x =
3.29,6.09,6.48,16.23,22.47,13.84
12.37,7.20,6.98,-5.78,-19.20,-15.46
8.52,6.49,7.35,1.61,19.95,-10.12
7.90,6.72,6.22,13.31,-25.58,-2.10
8.85,6.42,6.96,14.23,-10.92,-19.82
6.40,6.55,6.55,7.32,6.59,6.97
6.04,6.48,6.81,3.19,23.37,9.31
1.81,6.17,5.80,20.99,8.27,26.78
7.06,7.05,6.29,-6.55,8.35,23.39
x[-9][0]: 3.29
x[:, 1]: [6.09, 7.20, 6.49, 6.72, 6.42, 6.55, 6.48, 6.17, 7.05]
x[-1][3]: -6.55
x[-7]: [8.52, 6.49, 7.35, 1.61, 19.95, -10.12]
x[-9][-5]: 6.09
x[-9]: [3.29, 6.09, 6.48, 16.23, 22.47, 13.84]
x[3][2]: 6.22
x[-1][4]: 8.35
x[-4][2]: 6.55
x[:, 5]: [13.84, -15.46, -10.12, -2.10, -19.82, 6.97, 9.31, 26.78, 23.39]
x[-2][0]: 1.81
x[-1][0]: 7.06
x[-3][-5]: 6.48
x[4][3]: 14.23
x[-6][-3]: 13.31
x[6]: [6.04, 6.48, 6.81, 3.19, 23.37, 9.31]
x[5]: [6.40, 6.55, 6.55, 7.32, 6.59, 6.97]
x[-8][1]: 7.20
x[-8][-3]: -5.78
x[8][1]: 7.05
x[-1][5]: 23.39
x[-4][-1]: 6.97
x[-3][0]: 6.04
x[-4][-2]: 6.59
x[7][-5]: 6.17
x[2][-1]: -10.12
x[-4][-5]: 6.55
x[-9][-2]: 22.47

X =
[[ 25 -28  35 -29 -28 -27]
 [-32 -32 -27 -32  21 -34]
 [ 35 -23   3 -22  33 -26]
 [ 35 -25  10 -25  32 -27]
 [ 29  31  36  30 -25  33]
 [-24  28 -36  29  28  26]
 [ 33 -28  19 -27  29 -30]
 [ 37  33  -2  34  39  30]
 [  2  34 -28  34  36  32]
 [-23  28 -35  29  29  27]
 [ 31  33  25  32 -21  34]]
Rows and columns are counted from 0.
row 0 col 0	25
row 3 col 4	32
row 9 col 2	-35
row 1 col 1	-32
row 3 col 5	-27
row 5 col 5	26
row 3 col 2	10
row 8 col 1	34
row 4 col 0	29
row 8 col 5	32
row 2 col 4	33
row 9 col 0	-23
row 5 col 2	-36
row 4 col 1	31
row 2 col 1	-23
row 7 col 4	39
row 6 col 1	-28
row 10 col 0	31
row 10 col 3	32
row 4 col 3	30
row 0 col 1	-28
row 6 col 2	19
row 7 col 0	37
row 1 col 2	-27
row 0 col 2	35
row 10 col 4	-21
row 6 col 0	33
row 10 col 2	25
row 8 col 0	2
row 7 col 3	34

grid = [[118, 118, 118, 118, 116, 129, 117, 114, 119, 133, 119, 124, 119, 119, 116, 123], [153, 153, 153, 154, 120, 112, 119, 125, 155, 109, 155, 150, 153, 153, 129, 115], [165, 165, 165, 165, 117, 111, 117, 121, 167, 109, 167, 136, 165, 165, 125, 113], [166, 166, 166, 165, 122, 120, 122, 124, 166, 119, 166, 117, 165, 165, 125, 121], [128, 128, 128, 128, 131, 135, 130, 130, 128, 136, 128, 123, 128, 128, 131, 133], [178, 177, 178, 179, 102, 89, 101, 110, 182, 84, 182, 166, 178, 178, 117, 94], [102, 102, 102, 103, 124, 123, 124, 127, 105, 123, 105, 174, 103, 103, 133, 123], [75, 76, 75, 74, 169, 189, 169, 159, 71, 197, 71, 75, 75, 75, 154, 181], [101, 100, 100, 102, 143, 122, 143, 153, 104, 118, 105, 212, 101, 101, 162, 131], [124, 124, 124, 125, 126, 130, 126, 126, 125, 131, 125, 134, 125, 125, 129, 128], [147, 147, 147, 145, 153, 158, 153, 150, 144, 160, 144, 73, 146, 146, 146, 156], [153, 153, 154, 154, 104, 109, 104, 106, 155, 110, 155, 132, 154, 154, 109, 107], [102, 102, 102, 100, 142, 174, 142, 130, 97, 184, 97, 47, 101, 102, 122, 160]]
grid[0][0]	118
grid[9][9]	131
grid[1][3]	154
grid[9][4]	126
grid[8][10]	105
grid[3][15]	121
grid[6][10]	105
grid[3]	[166, 166, 166, 165, 122, 120, 122, 124, 166, 119, 166, 117, 165, 165, 125, 121]
grid[10]	[147, 147, 147, 145, 153, 158, 153, 150, 144, 160, 144, 73, 146, 146, 146, 156]
grid[1][8]	155
grid[0]	[118, 118, 118, 118, 116, 129, 117, 114, 119, 133, 119, 124, 119, 119, 116, 123]
grid[12][5]	174
grid[9]	[124, 124, 124, 125, 126, 130, 126, 126, 125, 131, 125, 134, 125, 125, 129, 128]
grid[3][7]	124
grid[:, 2]	[118, 153, 165, 166, 128, 178, 102, 75, 100, 124, 147, 154, 102]
grid[4][15]	133
grid[12][11]	47
grid[:, 10]	[119, 155, 167, 166, 128, 182, 105, 71, 105, 125, 144, 155, 97]
grid[2]	[165, 165, 165, 165, 117, 111, 117, 121, 167, 109, 167, 136, 165, 165, 125, 113]
grid[:, 12]	[119, 153, 165, 165, 128, 178, 103, 75, 101, 125, 146, 154, 101]
grid[2][10]	167
grid[:, 6]	[117, 119, 117, 122, 130, 101, 124, 169, 143, 126, 153, 104, 142]
grid[12][0]	102
grid[6][13]	103
grid[5][2]	178
grid[11][12]	154
grid[5][0]	178
grid[11][13]	154
grid[6][6]	124
grid[3][4]	122
grid[4]	[128, 128, 128, 128, 131, 135, 130, 130, 128, 136, 128, 123, 128, 128, 131, 133]
grid[7][2]	75
grid[:, 3]	[118, 154, 165, 165, 128, 179, 103, 74, 102, 125, 145, 154, 100]
grid[10][5]	158
grid[0][9]	133
grid[6][7]	127
grid[10][12]	146

a =
 74  172  127  183   64  164   73  143  160  109  106  152  128  121  145
 79  106  125  153  141  142  109  147  129   86  142  105   93  138  123
 68  160   85  106  113  164   73  168  101  147  106   77  167   67  167
131  144   90  157   72  111  162   88  192   75  178   48  176   51  156
103  160   85  110   84  102  176   75  176   63  174  124  115   84  154
 97  100  138  115  157   58  189   79  132   98  120  167  102  109  107
103  103  141   85  161   76  185   96   81  159   95  143  137  134  154
131   81  143   89  149   98  109  168   97  147  174   81   84  179   99
117  166   90  166   88  168  104  155   73  170  109  143  124  142  115
140  157   80  170   76   98  145  126  144   78  109  162  106  134  123
 68  135   80  196   60  116  158   54  184   78  178   29  215   47  156
152   97   85  170   68  177   78  109  113  147   98  138  137   96  170
120  169   80  149  137   89  131   79  129   94  164   48  211   59  112
146  138  101   93  141  138  118  155  113  159  106  152   89  150  101
131  147  109  192   48  195   64  155  168  151   98  143  119  113  154
126   97  146   72  141   63  171   58  188   90  178   63  193   55  181
Rows and columns are counted from 0.
(0, 0) -> 74
(5, 13) -> 109
(1, 9) -> 86
(15, 11) -> 63
(7, 3) -> 89
(8, 2) -> 90
(15, 1) -> 97
(7, 7) -> 168
(4, 13) -> 84
(9, 6) -> 145
(8, 5) -> 168
(11, 5) -> 177
(12, 2) -> 80
(2, 8) -> 101
(13, 7) -> 155
(3, 12) -> 176
(10, 8) -> 184
(13, 0) -> 146
(9, 3) -> 170
(2, 9) -> 147
(0, 8) -> 160
(12, 5) -> 89
(5, 10) -> 120
(4, 14) -> 154
(8, 3) -> 166
(6, 11) -> 143
(10, 12) -> 215
(0, 7) -> 143
(2, 4) -> 113
(2, 13) -> 67
(0, 9) -> 109
(2, 11) -> 77
(2, 5) -> 164
(8, 10) -> 109
(1, 3) -> 153
(4, 0) -> 103
(13, 6) -> 118
